Group, then class:
-3.1 6.5 5.3 7.1 34.3 2.6 10.5 -26.2 -12.7 1.1 -1.8 14.2 -17.5 3.8 2.9 3.6 20.1 7.0 -20.8 -10.9 3.2 4.2 -2.9 0.1 16.7 -9.9 -0.3 2.6 -1.4 5.5 -1.9 -1.6 -14.0 0.9 -22.9 1.2 2.9 0.9 2.8 -5.2 19.3 1.7 4.3 -3.7 13.1 -14.7 0.6 8.8 3.6 -24.3 0.7 -7.7 8.8 -7.2 -23.6 16.3
<66>:B
-15.0 -3.7 6.4 -3.4 15.0 -5.9 26.3 -21.1 6.4 11.0 15.6 -10.5 -22.6 -1.6 0.1 -15.3 -10.3 10.2 -13.3 2.3 -16.1 -3.0 6.5 -4.4 16.9 -2.2 -9.4 4.1 10.3 5.0 -17.6 7.7 -16.5 6.0 3.6 -4.2 3.4 -2.2 -0.7 7.6 -8.1 -6.8 -12.3 7.4 9.8 -3.5 -11.6 -2.8 8.0 0.6 -5.7 6.1 -2.6 -5.7 20.3 -4.1
<55>:H
7.3 3.2 -2.6 -4.0 7.8 -1.6 -5.9 21.6 -0.1 11.6 5.0 -7.9 19.4 3.7 -12.8 27.5 -22.8 -15.3 -9.1 -9.6 -9.3 -13.5 -4.7 18.0 -1.0 -17.5 7.7 -7.2 -4.1 -3.8 -12.9 -0.9 -3.4 3.1 -11.9 0.7 -4.8 4.4 -12.8 -0.8 -14.0 -6.0 -0.8 0.5 -4.9 -1.9 -10.7 -12.6 -5.6 -25.3 -2.8 -5.6 -6.5 3.0 4.8 -13.1
<59>:E
-12.2 2.0 9.7 8.2 44.9 -1.2 6.5 -14.3 -16.0 10.8 21.3 0.6 -10.0 3.2 2.8 1.9 -0.8 11.7 -16.5 25.7 5.2 -0.8 1.9 7.7 26.4 -17.4 -3.4 0.6 3.0 5.4 2.6 0.6 17.2 10.7 -38.5 -5.4 0.3 -6.3 12.0 8.6 24.3 7.9 14.8 7.8 30.4 -7.2 -4.1 15.7 0.3 -11.8 1.9 -10.5 -9.1 -1.1 -19.2 10.0
<66>:D
-1.5 -1.8 9.9 1.3 25.1 -10.8 8.3 1.9 -20.0 9.3 -4.8 19.6 6.7 -0.4 3.4 -4.3 9.5 0.2 -14.1 6.9 3.5 1.6 2.6 6.0 -0.8 -31.8 -6.4 6.2 -18.6 13.1 1.6 -13.6 30.1 0.7 -27.6 1.6 8.4 3.5 6.4 -7.3 17.6 6.0 17.1 0.3 13.0 -2.6 7.0 21.4 -3.3 -8.2 8.9 0.9 3.4 -4.9 -27.8 18.3
<66>:D
-6.6 7.1 8.6 -2.8 44.9 2.3 11.5 3.1 -22.3 -1.5 -1.8 5.6 -5.3 0.8 13.1 -14.2 -2.5 -4.1 -14.8 15.5 17.1 -1.1 -4.3 3.2 21.3 -17.6 -4.9 10.3 -9.3 6.9 -6.4 -0.1 -8.4 -3.7 -10.3 4.2 7.8 -1.3 8.4 -2.2 24.3 9.7 12.7 -7.5 25.3 -4.7 9.1 11.4 2.1 -4.2 -6.4 -3.5 -8.0 -12.4 -14.7 16.3
<66>:B
17.9 10.2 6.1 -1.4 48.2 6.5 1.3 3.4 -14.7 -0.2 -9.0 18.5 7.7 6.6 -7.7 6.8 20.0 5.2 -10.5 5.9 11.5 10.9 -3.8 2.9 -3.4 -2.6 4.6 6.8 -17.2 3.1 2.6 -5.7 -16.0 -10.4 -32.6 6.4 4.5 13.4 -1.8 -12.1 1.8 6.7 7.1 -8.8 17.3 -4.0 1.6 5.8 -0.5 -15.1 1.9 -3.1 1.5 -0.1 -17.7 11.0
<66>:D
-6.8 -9.5 -1.2 -5.8 -14.4 -7.9 18.2 0.3 -6.4 11.8 4.4 -12.1 1.2 -0.4 -4.4 -13.9 -17.9 9.6 -8.0 -14.1 -3.8 -6.3 -1.6 0.1 -2.0 -17.0 0.7 5.4 -8.4 -0.7 -5.1 -7.3 4.3 2.0 14.7 3.8 4.7 1.3 -6.7 -1.2 -8.4 -20.8 -1.2 4.3 -3.6 11.4 -3.5 3.7 -3.9 6.7 -6.9 6.2 -18.6 4.9 16.4 1.4
<55>:J
16.7 -14.9 -12.8 -7.2 -12.0 -11.7 5.3 -6.8 -10.9 15.4 0.5 -5.1 45.0 -2.1 -9.6 10.2 -23.9 -28.0 2.7 -35.9 -31.1 0.8 13.3 47.2 -13.7 -37.2 5.0 -26.1 -41.0 15.4 18.9 -7.7 58.5 13.0 10.4 5.1 28.5 -6.8 -30.5 0.9 21.0 -6.3 -1.7 1.9 -44.7 -4.0 -13.4 3.3 -38.3 16.3 0.6 1.0 35.1 2.5 -20.7 4.2
<65>:W
-3.1 6.1 -3.4 0.1 22.5 21.0 -10.8 4.9 19.3 2.2 -9.4 -0.5 -33.6 -3.6 -2.1 3.5 15.0 5.3 5.8 20.4 21.9 1.0 4.1 -11.8 -27.0 1.3 -21.7 10.6 20.4 1.4 1.3 6.4 9.6 -1.8 -12.0 -1.1 0.6 -5.6 -6.5 1.9 -0.3 9.9 -0.1 -5.5 4.6 8.6 0.6 -4.5 6.1 -14.1 6.1 -8.8 9.7 6.5 36.4 -6.5
<65>:Q
-0.6 -19.3 -5.0 1.7 -15.0 -14.9 -2.3 -4.5 6.8 29.1 0.2 -0.6 14.3 -5.5 5.1 -15.9 15.8 -14.0 18.9 -13.7 23.7 11.3 13.0 6.1 -11.3 -16.8 -2.4 -0.9 -0.3 5.8 30.5 1.7 54.4 16.4 -5.6 8.9 10.0 -5.7 0.1 -1.9 3.6 5.7 -4.5 0.5 -27.3 12.9 2.1 2.6 -4.8 2.6 4.7 -1.2 10.2 2.5 23.4 -5.3
<65>:C
-2.4 10.2 1.2 -0.1 23.9 2.9 1.0 -4.4 -7.6 1.4 3.7 0.6 -2.2 3.5 0.7 1.7 -9.5 8.6 -17.0 9.3 -2.4 5.6 2.4 2.3 17.1 -7.8 -11.4 -0.5 -10.4 5.6 7.7 -12.3 4.8 -1.5 -10.6 -0.2 2.0 1.6 -3.2 -0.8 19.4 8.7 5.9 -2.6 21.9 -10.2 -1.0 3.8 -8.1 -10.1 -1.3 -11.0 -3.8 -6.3 -17.6 7.5
<66>:B
-1.4 5.5 3.0 7.6 11.1 -6.2 8.2 -14.9 -16.2 -5.8 -9.9 13.5 -2.5 0.4 8.2 3.2 13.5 11.4 -13.4 7.1 -1.5 1.9 2.4 0.3 12.2 -2.7 -1.7 -2.6 -13.0 2.9 4.4 -3.9 -19.1 -5.7 -5.1 -5.3 7.4 6.1 6.4 1.9 15.4 -0.5 9.8 0.2 10.6 -14.6 5.8 13.8 -3.7 3.3 -3.2 4.4 -1.9 -5.5 -34.5 17.2
<66>:B
-3.2 -7.3 9.5 16.3 3.3 -5.0 -5.5 -0.4 1.8 12.4 -12.3 27.5 -22.5 -1.9 12.6 -22.9 44.3 13.3 -7.1 24.9 24.6 1.5 15.1 -24.5 -8.6 -5.8 -4.1 12.4 8.4 5.7 3.5 -8.2 31.6 7.3 -32.7 -2.3 -1.8 -1.2 11.7 -1.2 3.3 9.0 12.9 -7.6 6.9 10.5 10.3 15.0 -1.2 -18.0 3.9 2.7 2.3 2.3 2.3 15.5
<66>:B
-20.1 -5.1 7.8 -4.6 -12.1 -6.1 13.5 -20.9 13.8 13.9 4.6 -17.7 -7.5 2.9 10.7 -24.0 -17.0 -9.8 -14.4 3.3 -3.9 -3.7 8.1 -1.1 15.4 3.1 -7.2 -2.2 -2.6 -2.7 -2.5 10.4 -14.4 13.8 7.2 -18.1 -6.0 -15.5 -9.3 13.3 6.6 0.5 -16.7 3.8 2.1 2.6 -9.7 -21.8 6.9 -1.1 -12.6 -3.8 -10.3 -0.9 31.4 -10.2
<55>:J
-4.5 -8.2 -8.0 2.3 -15.0 -8.3 -5.6 29.5 -3.4 14.0 15.8 -9.1 20.0 -0.3 -11.5 10.8 -23.0 -10.4 -7.5 1.0 -25.2 -8.1 11.0 14.5 6.1 5.1 -1.5 -4.1 31.9 10.6 -8.7 -1.7 38.7 13.4 -23.7 -6.0 -5.5 -0.9 -2.5 4.8 -0.2 -3.3 0.2 6.8 6.0 4.1 -15.1 5.3 -1.3 -3.4 -4.0 -1.8 -13.4 9.4 4.7 -8.9
<59>:E
-3.2 -0.5 3.1 -14.1 -6.0 -20.7 22.9 -12.0 2.8 12.4 11.5 -15.7 18.1 2.5 -4.2 -16.1 -13.2 -6.1 -7.9 -26.3 -9.7 0.7 3.5 19.3 20.4 -15.5 2.2 0.6 -17.3 0.7 -7.2 -1.0 -12.7 4.3 31.3 7.1 12.5 7.2 -12.0 5.8 -3.9 -10.5 -12.8 16.0 -9.1 -11.4 -10.9 -23.0 4.0 16.5 -11.3 7.2 -3.5 1.0 10.0 -4.7
<55>:J
-2.1 -14.8 -3.3 11.0 -16.3 -7.4 -6.1 -17.5 2.1 1.4 -2.1 -5.5 14.0 -10.0 5.1 -6.2 20.2 0.3 14.4 -10.6 23.5 15.3 1.4 6.2 -6.8 -17.3 -4.1 -10.4 -4.1 1.1 34.8 -3.9 29.2 5.5 4.4 -3.1 1.8 -6.4 -2.5 -0.5 3.0 12.2 -6.0 6.2 -25.2 10.0 -0.9 3.2 -3.2 4.4 -2.0 2.9 -2.4 7.0 23.5 -20.7
<65>:C
-3.9 -10.2 -13.1 -11.5 -14.2 7.4 -0.8 -0.8 4.9 3.1 5.9 -4.8 4.3 -0.9 -2.7 3.7 -9.1 -8.3 10.4 4.3 -9.5 3.0 6.4 13.7 -9.5 0.2 -0.3 -14.2 6.8 -0.5 11.0 -12.7 18.6 9.5 -5.7 -0.1 4.9 -5.2 -0.3 4.3 -3.0 -2.5 0.8 -3.7 -14.2 0.2 0.5 -10.0 -10.9 -4.0 -4.0 2.1 8.0 6.1 18.7 3.4
<65>:Q
-26.6 -8.7 4.8 -4.8 8.0 -14.5 28.9 -1.3 -9.4 10.7 6.0 -4.3 -4.6 4.2 16.2 -24.6 -31.4 -1.9 -38.4 -11.1 -32.3 -9.5 8.2 6.5 0.2 -28.2 -13.9 -2.1 -21.9 7.3 -33.5 -3.0 0.5 -5.5 5.3 -11.8 4.0 -9.5 -8.5 7.2 7.0 1.6 -6.2 32.1 0.5 4.9 -6.4 -3.4 12.0 4.8 -5.9 6.8 -2.2 -2.9 13.6 14.0
<55>:H
1.3 -2.4 -4.7 -0.2 15.2 2.2 -3.4 2.4 -6.5 -2.3 -0.8 8.9 1.2 -0.1 6.4 -10.1 13.3 0.6 3.7 12.1 11.8 11.2 3.4 -0.8 4.1 -2.9 -6.8 -2.1 -2.9 4.4 10.8 -2.1 13.0 -4.1 -17.1 0.5 7.6 -4.1 5.2 -1.8 16.2 2.9 20.4 -1.4 0.0 -2.8 8.1 11.6 -4.9 -1.1 1.5 2.1 7.6 -4.8 -11.6 18.7
<66>:D
2.9 -7.2 -2.0 -10.2 -25.0 -8.1 18.2 -3.3 5.8 6.6 2.6 -11.0 -6.5 8.0 5.6 -13.5 -19.3 2.3 -6.0 -19.0 -15.4 5.8 1.9 -6.0 1.1 1.3 5.3 6.1 -7.5 0.9 -4.4 -4.0 -11.1 3.5 22.9 0.1 2.7 3.2 -6.5 -0.5 -10.5 -4.8 -8.7 -10.5 -13.2 1.9 1.9 -12.4 5.2 8.2 -5.6 4.0 1.4 -0.7 18.0 3.5
<55>:H
3.6 -11.6 -1.7 -16.8 -17.0 -21.4 25.6 -8.9 -14.0 11.9 14.9 -10.6 43.8 6.2 2.6 -17.1 -31.0 -16.1 -11.4 -34.9 -16.6 -2.3 -1.1 31.6 13.9 -17.4 3.5 -10.5 -36.0 5.3 -1.0 -5.1 -8.0 -2.5 33.4 10.3 13.4 12.5 -5.7 4.5 8.3 -13.8 -5.5 4.3 -2.7 -10.9 -1.3 -19.5 -6.8 20.9 -12.4 9.9 -6.9 -5.3 -22.3 9.0
<55>:F
-20.5 2.1 -12.8 -7.4 -38.6 -9.0 13.8 -5.9 3.7 -5.6 7.0 -28.3 6.5 2.4 11.0 -13.4 -22.3 -6.8 8.6 -15.0 -12.4 6.7 2.9 5.7 1.0 10.6 -5.2 -3.3 -0.3 -4.1 9.2 -2.0 -8.6 -3.4 45.0 1.8 0.7 -3.3 -8.8 3.8 -18.5 3.5 -16.8 2.5 -12.1 19.9 -6.4 -20.7 2.8 34.0 -6.3 6.2 -20.1 6.9 19.8 -13.1
<55>:J
-10.5 -15.5 -8.1 -8.9 -30.2 -11.7 7.3 -4.0 0.3 12.4 7.2 -11.7 3.2 -3.9 7.5 -34.4 -16.3 -30.1 -16.1 -24.3 1.6 -0.5 4.5 -0.7 11.1 -13.1 1.1 -3.2 -12.1 -9.1 -8.3 2.4 19.6 11.3 24.1 6.4 -2.6 -2.1 -6.0 3.5 8.1 -5.5 -9.8 -3.2 -6.4 4.2 -1.6 -13.7 1.7 -3.2 -3.6 2.8 2.8 0.1 3.5 5.1
<55>:F
1.3 -9.4 5.9 -16.0 -4.2 -4.6 12.4 -0.8 10.0 9.9 -1.7 -6.1 5.7 6.4 14.6 -30.5 7.7 -0.2 -1.4 -24.2 13.4 4.5 8.0 -0.9 -4.5 -9.8 4.6 12.2 -4.6 -4.4 -1.4 4.7 -11.1 -2.3 16.2 2.3 4.5 -3.2 -4.1 3.7 -5.5 0.6 -9.9 0.8 -5.6 7.2 12.4 -20.7 17.4 1.5 -4.9 13.1 4.2 -3.2 28.3 -0.2
<55>:H
-24.9 -6.8 3.5 -7.7 -11.8 1.7 11.6 -3.7 3.6 17.1 8.0 -22.6 -5.7 0.3 10.6 -27.1 -41.8 1.7 -18.0 -5.2 -12.7 0.7 9.3 2.4 16.2 -12.9 -11.4 12.4 -3.0 5.6 1.0 -4.6 19.2 10.8 20.9 -2.6 -0.5 -0.8 -7.0 9.6 11.8 1.2 -12.8 5.4 10.6 8.1 -12.4 -12.8 6.5 20.8 -9.9 -4.7 -22.4 7.0 15.6 -8.7
<55>:J
7.5 -0.7 6.4 -22.3 1.5 0.0 4.4 -10.8 8.1 9.2 1.0 -11.0 21.1 3.9 -8.5 -1.3 -4.5 -3.5 18.2 -28.0 23.5 1.4 6.7 27.7 -0.4 -6.1 9.9 -18.8 -9.3 1.4 19.2 15.0 -13.4 8.1 15.1 2.7 10.9 -6.8 -14.3 11.4 10.0 -2.0 -15.1 2.7 -30.5 -5.4 1.5 -13.1 -9.0 1.7 10.8 9.5 23.7 4.6 36.9 -12.4
<65>:W
8.0 30.9 5.7 -3.9 45.5 14.6 7.5 15.0 4.4 -7.2 14.0 0.5 -7.8 8.4 -17.1 22.3 8.8 19.9 2.2 19.7 10.5 -3.1 -6.2 -1.9 16.0 2.8 7.7 17.9 17.4 1.3 -24.1 3.8 -66.7 -18.0 -13.3 10.9 -6.1 17.0 -11.5 -7.1 -29.1 8.0 0.6 -0.7 41.6 -7.1 -2.5 5.6 17.1 -10.9 -4.2 -0.7 -30.6 -2.5 15.4 -11.9
<66>:B
-5.1 -10.5 0.0 -6.2 -23.1 18.4 -13.1 -3.2 18.1 -2.1 -21.2 6.2 -25.8 -4.1 13.7 -9.3 3.6 8.8 23.2 0.5 4.8 0.7 3.3 2.1 -27.3 22.4 2.2 4.6 19.3 1.8 15.8 3.4 1.3 -1.9 6.8 1.7 5.4 -15.1 2.1 -0.8 -2.4 -0.6 -8.9 -6.4 -24.4 3.5 11.1 -3.0 -1.3 5.4 1.1 4.6 9.8 -0.4 40.1 1.2
<65>:Q
-4.1 -10.3 -2.9 10.4 -5.0 -4.2 -8.2 12.9 -9.3 8.1 4.2 1.7 -1.2 -6.0 1.1 11.8 -12.8 -5.3 -14.4 8.1 -24.1 -13.1 -4.3 8.5 -11.3 -7.4 -0.3 -5.7 0.4 -0.1 -12.5 -2.9 22.7 12.0 -29.8 -10.0 -5.5 -9.1 1.7 -5.5 -5.6 -1.0 1.6 4.3 -3.9 -1.7 0.7 18.3 -3.8 -21.3 0.3 -2.8 -6.7 5.7 -14.5 -2.0
<59>:R
-9.3 -4.4 -3.6 -12.8 -0.3 -5.0 27.4 -14.2 -1.6 -4.7 16.3 -19.1 0.5 5.0 -5.8 -3.2 -15.7 -7.0 -10.9 -3.8 -14.5 -0.4 -3.1 6.7 24.1 0.6 4.3 -5.9 -13.0 -1.6 -11.6 4.7 -22.4 2.8 30.6 3.1 2.8 4.7 -8.3 6.7 -1.8 -8.9 -7.5 4.4 6.7 -21.1 -4.7 -12.7 8.9 11.5 -12.6 4.5 -11.5 -3.6 -10.3 -4.2
<55>:H
-12.5 -3.6 -6.1 -11.4 -20.6 -11.6 25.6 1.8 -5.9 4.7 10.9 -23.1 10.2 2.0 17.6 -22.6 -34.9 -10.8 -17.7 -27.2 -27.5 2.1 5.8 17.4 7.3 -12.1 -1.4 -1.2 -17.2 -3.4 -9.8 -6.2 3.5 1.4 29.8 0.8 10.5 0.8 -9.8 6.3 -4.1 -6.0 -4.2 8.7 -12.1 12.4 -5.3 -20.3 3.5 12.4 -5.7 0.4 -21.7 -3.7 5.1 4.0
<55>:F
-2.2 13.6 9.0 -24.4 3.5 -7.8 24.0 -3.4 -6.7 7.6 8.3 -19.1 13.3 15.9 1.7 -7.3 -22.4 -7.9 -8.9 -17.3 -5.3 -10.3 -9.0 29.2 22.9 4.6 6.0 -16.0 -15.7 -2.9 -1.7 13.8 -63.3 -0.3 19.2 0.4 3.9 10.8 -16.0 6.1 -9.0 -2.7 -10.5 2.2 8.7 -6.9 6.7 -25.2 7.7 -6.4 -26.7 8.0 -13.4 8.1 15.4 -6.4
<55>:H
17.9 12.7 0.5 1.9 52.2 -13.5 27.6 -25.4 -22.0 -0.1 16.7 -2.2 23.8 7.7 -6.0 -4.3 22.8 -10.7 -18.6 -3.9 15.6 14.7 -5.6 19.3 38.5 -24.3 -7.7 3.4 -29.4 3.3 -0.4 -15.1 -25.3 -5.3 -10.1 7.4 11.5 16.5 -6.9 3.7 13.2 12.3 8.3 -3.0 24.9 -20.8 -10.1 -4.6 2.6 7.5 1.2 1.1 2.8 -5.0 -16.7 4.9
<66>:B
-0.5 -2.7 -4.8 -8.3 -14.1 -18.6 14.6 9.2 -4.0 9.8 11.2 -5.2 15.1 2.9 -2.4 -9.6 -18.0 -3.4 -8.6 -16.1 -9.1 2.3 -2.1 11.6 3.6 -2.8 -4.2 -3.4 -9.3 0.0 -4.2 1.2 -7.8 -0.3 6.4 2.4 -9.1 8.0 -10.7 -11.7 -4.6 -3.0 -4.9 5.3 10.7 -1.2 -4.7 3.5 4.2 2.0 -14.1 9.2 -15.7 3.4 -2.3 -4.2
<55>:F
-18.7 -7.4 -2.1 -8.6 -32.6 -8.0 8.5 3.1 13.0 15.1 10.8 -19.7 7.1 -3.1 13.1 -20.6 -26.1 -10.0 -6.5 -8.8 -20.6 0.5 10.9 5.8 1.0 -0.1 -11.8 -1.0 -9.6 0.7 -3.6 -1.4 9.0 4.0 25.0 -23.0 -1.7 -3.8 -5.6 10.1 -16.3 -1.0 -13.9 9.6 -5.2 7.9 -7.2 -18.6 6.9 19.0 -5.1 2.2 -20.0 6.5 19.1 0.1
<55>:J
7.3 -13.3 -2.5 0.1 -15.5 0.3 -14.3 -10.8 14.0 -4.5 -12.0 4.6 11.3 -6.9 -0.5 -8.6 9.8 0.5 15.2 -24.6 45.6 8.1 -10.0 -9.4 -6.8 1.8 7.9 -4.6 10.1 -12.5 44.1 0.0 17.3 6.2 18.0 1.9 4.0 -1.7 -10.2 0.2 -4.4 20.2 -20.8 -7.6 -27.8 13.6 6.8 3.3 -4.8 -7.6 -1.4 -2.9 4.1 11.3 31.8 -18.4
<65>:C
-4.6 -16.4 -5.1 -0.5 -7.5 1.6 -6.8 -3.7 6.0 20.1 -5.0 0.0 -4.3 -3.4 9.8 -12.9 1.5 -4.2 -5.0 2.9 -0.4 5.3 18.1 7.6 -12.7 -21.1 -9.8 -4.8 2.9 12.4 23.3 1.2 63.0 9.0 -19.7 -8.4 6.6 -7.1 -1.9 6.1 24.3 0.1 -2.8 -1.1 -18.0 12.8 -11.7 4.1 -11.9 0.1 -0.3 -7.4 17.0 10.7 21.8 4.4
<65>:Q
11.8 0.8 -5.9 4.1 17.8 0.0 -7.4 24.3 -14.0 17.0 5.4 5.9 27.0 1.0 -10.4 17.0 -12.7 -10.0 -14.2 6.1 -0.6 -6.2 -9.9 21.9 -17.4 -25.4 -2.7 -6.6 -19.4 9.5 -2.0 -5.4 26.5 3.0 -28.7 -1.3 -0.5 11.9 -10.1 3.6 6.5 3.4 9.7 3.9 12.7 -4.2 -5.2 5.5 -9.4 -25.7 1.7 -1.3 -6.6 6.2 -10.4 -0.8
<59>:E

Group and class of each row:
-2.1 0.6 7.0 7.9 -9.4 11.7 6.0 8.0 5.8 22.9 -3.9 4.9 -3.5 14.1 -12.4 -10.4 -2.1 16.9 -3.1 -6.9 -2.0 -22.4 2.1 -6.7 7.8 -1.5 9.6 14.7 13.0 -0.5 -14.8 -6.7 -15.2 9.1 -8.8 -8.3 19.4 -7.1 -6.0 18.7 7.3 -2.8 4.6 0.2 -4.4 10.6 -7.0 7.7 -5.7 8.1 -12.2 13.5 -1.0 -9.5 -2.0 -3.3
Q497:[23]
5.7 -1.6 -1.6 -0.9 -19.3 14.4 6.9 9.7 18.6 29.6 7.6 18.3 -3.1 28.6 -11.7 -6.6 -17.3 13.8 -5.8 1.8 2.7 -11.4 0.3 1.3 5.7 -3.9 -1.7 14.9 -0.6 -6.5 -25.9 -6.5 -25.2 -3.2 -3.6 -3.0 18.5 13.6 -11.1 6.4 13.9 -4.4 11.4 -2.4 -11.8 0.0 -5.8 9.0 -5.0 4.6 -13.3 20.8 0.0 -9.0 9.6 -2.8
Q497:[23]
8.4 18.3 10.0 -3.0 -29.4 2.2 -5.0 -8.0 1.0 -10.7 -11.0 0.1 -5.2 -16.0 4.2 2.5 4.4 28.6 -5.3 13.6 -14.2 -5.1 -5.3 6.8 6.7 -7.1 -8.1 -6.4 -2.4 -0.7 -7.6 -0.2 -10.9 4.4 -1.2 2.1 -6.7 -1.2 -13.8 -1.3 2.5 -2.4 -13.7 -8.9 -0.8 15.5 1.4 -0.3 -5.9 8.2 3.3 0.4 -2.4 -3.4 13.1 -3.0
q376:[30]
4.1 -9.3 -3.5 4.7 -11.0 4.9 9.8 8.6 14.0 20.5 1.4 6.5 -5.5 4.6 -9.6 -5.8 -8.1 7.4 0.0 -3.3 6.2 -15.7 1.5 -10.7 -0.4 -11.2 -4.4 13.8 -8.2 -8.7 -10.5 -2.3 -16.9 16.4 -2.2 -23.0 21.3 8.8 -5.0 -0.2 8.1 -3.7 9.4 -1.2 -4.5 2.4 -1.6 8.7 -2.7 -1.2 -9.5 13.0 5.5 -8.4 16.5 -1.1
Q497:[23]
21.1 23.6 19.0 3.9 -63.7 13.0 -2.5 4.7 11.9 20.8 -18.0 10.9 -8.0 1.1 4.0 0.5 0.0 47.2 -27.5 7.5 -13.2 -21.6 0.3 12.7 21.0 -19.4 -16.8 -15.7 -0.1 -1.9 -27.1 10.7 -31.6 9.8 -2.1 -8.4 -11.4 10.2 -3.7 4.8 20.7 -1.8 4.0 -1.2 -20.7 24.2 -6.7 2.6 -5.0 16.2 -8.9 12.6 4.1 -4.4 20.8 -2.7
q376:[20]
3.5 12.9 11.8 -18.6 -22.2 -1.2 -9.3 -3.8 10.2 -22.1 -16.5 -4.0 -0.8 -33.6 6.7 -1.6 0.1 8.8 -16.0 17.0 -5.3 -11.1 -3.1 0.3 -2.8 -0.1 -1.4 2.4 -2.7 -6.8 1.3 5.6 -4.3 11.7 -0.7 -7.8 8.3 -5.7 -17.8 -10.7 8.3 0.9 -9.9 4.5 8.6 10.8 3.8 -2.5 2.2 2.6 3.4 -1.2 -5.5 -0.5 40.9 -3.3
q376:[30]
